Below are the code and all the weights of a small trained network. Each question names an input and a class and asks about switching units off, where a switched-off unit gives its printed mean instead of its output.

import numpy as np


def w(rows, s, z=0):
    codes = np.array(rows[::2]) - 128.0
    scale = np.full(codes.shape[1], s)
    scale[-1] = z or s
    return codes * scale


def f(y):
    return np.maximum(y, 0)


def log_softmax(a):
    a = a - a.max(-1, keepdims=True)
    return a - np.log(np.exp(a).sum(-1, keepdims=True))


def net(x, mask):
    res = np.array(x, float).reshape(1, 6) / 4 @ E
    y = f(res @ A[0][:, :-1].T + A[0][:, -1])
    res = res + np.where(mask, y, B[0][:, -1]) @ B[0][:, :-1]
    return log_softmax(res[-1] @ U[:, :-1].T + U[:, -1])


A, B = {}, {}
E = w([
[224,148,90,68,85,53],'x0',
[102,217,254,135,202,99],'x1',
[29,240,165,156,165,118],'x2',
[236,111,146,21,212,179],'x3',
[128,124,147,175,79,222],'x4',
[35,45,69,108,190,78],'x5',
],0.0069)
A[0] = w([
[133,164,205,186,90,48,209],'N0',
[107,233,142,188,157,39,197],'N1',
[113,106,189,120,255,225,66],'N2',
[106,168,75,25,5,119,193],'N3',
[248,96,35,152,53,244,220],'N4',
[207,148,95,33,195,99,170],'N5',
[82,151,174,149,138,44,103],'N6',
[187,198,181,142,33,165,189],'N7',
[59,144,131,79,203,208,86],'N8',
[130,141,136,191,162,218,252],'N9',
[218,247,142,138,180,61,226],'N10',
[122,238,200,60,176,237,180],'N11',
[223,221,126,97,77,245,207],'N12',
[8,133,41,160,15,199,218],'N13',
[139,151,183,120,105,249,222],'N14',
],0.008,0.0036)
B[0] = w([
[203,128,167,63,139,125,174],'N0',
[119,255,125,33,55,96,189],'N1',
[172,148,87,149,254,155,188],'N2',
[128,175,79,112,179,163,185],'N3',
[139,69,180,12,103,229,245],'N4',
[211,97,110,33,182,85,209],'N5',
[156,139,166,28,103,83,164],'N6',
[174,104,209,74,167,145,186],'N7',
[163,121,69,134,252,191,171],'N8',
[80,186,114,163,195,195,187],'N9',
[179,186,177,22,178,32,197],'N10',
[125,203,133,182,226,95,212],'N11',
[205,106,255,77,92,113,209],'N12',
[86,148,81,147,152,229,216],'N13',
[185,199,182,150,217,167,191],'N14',
],0.0079,0.012)
U = w([
[96,86,93,112,76,176,137],'0',
[42,194,73,148,151,138,50],'1',
[151,203,188,118,151,83,77],'2',
[166,131,193,116,117,195,29],'3',
[109,98,94,162,245,192,111],'4',
[143,83,109,56,131,138,252],'5',
[173,114,112,198,43,82,3],'6',
],0.012,0.0054)

Each question gives the input, the list of numbers given to net, and the class t.
The units are the neurons (one row each of A and B). Each row of codes is followed by its name. A weight is (code - 128) times the scale printed after its matrix; where a second scale follows, it is the last column's (A, B and U).
mask holds one flag per neuron, in row order. A switched-off neuron (its flag False) gives its mean, the last column of its row in B, instead of its output. The means were averaged over made-up inputs and are rounded, as every weight is.
A unit's drop is (log p(t) with every unit on - log p(t) with that unit switched off) / (log p(t) with every unit on - log p(t) with every unit switched off).
The circuit of an input: a set's keep is (log p(t) with only the set's units on - log p(t) with every unit switched off) / (log p(t) with every unit on - log p(t) with every unit switched off). Starting from the 12 units with the biggest drops (on a tie, the unit counted first), units are removed one at a time, each time the one whose removal leaves the highest keep (on an exact tie, the one counted first), for as long as the keep stays at least 0.8.
circuit, biggest first: the units of the circuit, biggest drop first
unit that matters most: the unit with the biggest drop
k most important neurons: the k neurons with the biggest drops, biggest first
drop of u: that unit's drop, to one decimal
input [6,-2,7,-7,2,1], class 1: unit that matters most => N13
input [-7,-2,1,-4,-3,8], class 1: 2 most important neurons => [N4, N5]
input [7,0,5,-5,0,6], class 1: circuit, biggest first => [N12, N5]
input [-4,2,-2,3,7,-2], class 4: circuit, biggest first => [N2, N9]
input [-5,3,-7,-3,2,1], class 4: 2 most important neurons => [N12, N1]
input [-8,-2,-5,-4,6,-2], class 4: 3 most important neurons => [N13, N9, N1]
input [-3,-1,-6,-2,1,7], class 0: 4 most important neurons => [N11, N2, N14, N8]
input [-7,6,7,-7,3,5], class 1: 2 most important neurons => [N1, N13]
input [-6,8,-7,3,8,-7], class 2: 2 most important neurons => [N11, N12]
input [-2,4,-3,2,8,0], class 4: drop of N9 => 0.3
input [-2,-1,-3,-8,0,0], class 0: drop of N11 => 0.4
input [3,-8,-8,-6,6,-4], class 3: drop of N12 => 0.2
